[128 = 0]

[ 81 127 127 164 156 166 117 127 146 109 159 108 118 133  81 111 129  86
  94 141 103 130 131 150 156 125 140 124 147 120 150  75 136 163 129 132
 119  71 154 140 153 163 151 149 128 115 101 107  94 111 128 123 141 129
 118 108  89 116 132 123 100 144 106 131 163 123 123] : Z.S
[ 99 113 252 252 116 116 164 144 150  10 123 176 138 150  62 128 156  68
  69 142 104 106  51 146  70  48 164 146  89 168 142 120 163 132 102 252
 131 126 133  97 157 110 183 141 145 125  52  90 165  54  42 154 121 131
 120  86  86 125 186 178  89 162 108 150 189 136 146] : Z.P
[ 59 112 125 187 126 123 143 126 154 117 128 129 117 129 140 103 153 130
 115 130 137 119 194 144 139 122  90 155 125 175 131 110 162 186 154 154
 155 139 113 121 110 183 144 110 132 113  86 116 116 122 116 116 128 121
  94 115 110 127 153 110 140 118 109  84 124 122 162] : X.F
[ 43 106 162 215 105 103 155 138 159  95 123 152 121 141 141  99 179 117
 108 100 144 125 213 149 114 173  63 161 101 222 142 135 180 205 158 185
 175 168  78  99 100 189 134  99 136 107  60 111 138 111  94 116 130 124
  90 132 108 131 164 120 138 131 110  62 120 118 162] : X.F
[ 88 106 181 211 130 142 138 116 163  64 155 124 130 144  93 105 155 103
  81 139 110 110 107 153 132 109 138 147 113 150 138 103 161 167 127 157
 137 112 145 115 133 160 165 132 131 116  72  99 126  98  95 121 128 135
 101 102  95 117 155 142  89  74 108 127 162 127 138] : Z.P
[ 69 108 149 167 131 124 146 158 125  91 111 174 109 126 119 120 155 111
 136 135 125 110 159 145 117 134 112 146 160 173 133 104 146 147 137 190
 130 105 104 107 120 161 156 121 158 123 104 117 123 117 105 129 134 114
 111 126 115 108 144 122 146 123 117 109 141  98 149] : X.U
[107 130 192 198  85 134 148 124 177  52 126 134 155 165  90  91 181  84
  85 109 115 124 105 150  85  71 134 119  79 145 108 133 163 165 129 160
 156 169 134 116 114 145 130 117 150 128  78 106 155 100  69 121 108 154
 145 152 104 139 162 160  89 164 120 123 151 131 117] : Z.S
[123 134 186 151  85  93 167 122 127 126  79 165 148 149 136 129 137 116
 118 114 171 130 142 121  74 103 125 131  57 188 129 188 142 119 133 193
 154 179  72 124 113  94 102  90 118 132  85 123 180 110  99 153 113 120
 148 142 133 151 164 150 134 154 128 109 120 126 147] : Y.W
[114 146 149 123 140  97 137 110  98 152  87 146 144 132 157 152  76  96
 114 143 157 120 151 119 120 145 112 142  72 177 172 152 128 109 123 181
 132 158  93 126 123  99 113 126 103 130  98 127 141  91 138 173 143  98
 139 104 107 157 152 147 126 125 115 126 144 138 159] : Y.W
[103 109 134 173 128 123 135 146 134 122 148 149 120 125 127 121 152 149
 134 136 127 120 145 124 135 133 124 143 138 154 122 115 145 144 136 156
 138 125 110 115 114 154 161 116 137 114 121 129 122 125  92 115 129 120
 103 122 126 122 135 113 141 118 118 111 126 105 156] : X.U
[122 147 161 150  99  99 150  95 108 126  87 155 137 137 165 149 109 103
 115 119 146 111 130 127 104 120 127 143  89 170 165 154 131  91 129 194
 131 162 103 122 139 116 104 127 109 131 102 131 147 101 131 184 119 112
 141 103 116 157 138 159 136 120 112 142 137 140 165] : Y.E
[ 86 141 243 191  59  74 200  78 138  63  72 189 134 177 164 105 151  66
  75 113 169 117 149 164  65  94 112 159  90 224 164 185 172 117 148 231
 142 206  88  94 120 129  78 103 134 141  34 103 185  89  78 187  88 117
 137 110 109 158 172 206 122 134 107 137 166 149 162] : Y.W
[122 139 149 109 110 113 155  56 110 135 107 127 119 144 170 135 101  94
  92 131 154 114 144 141 127 122 149 138 135 143 171 149 125  99 138 134
 104 151 120 134 130 112  85 130 105 149  95 139 133 122 154 178 109 108
 146  99 110 145 120 170 134 132 107 157 152 146 144] : Y.E
[ 91 113 148 165 114 110 147 173 114 118  86 172 110 125 144 142 154 119
 155 133 147 109 150 125  98 125 108 153 135 170 135 123 134 110 127 220
 131 128  76 109 134 136 143 119 152 125 121 134 147 126 110 143 131 111
 124 115 128 120 148 126 158 133 123 111 135  99 160] : X.F
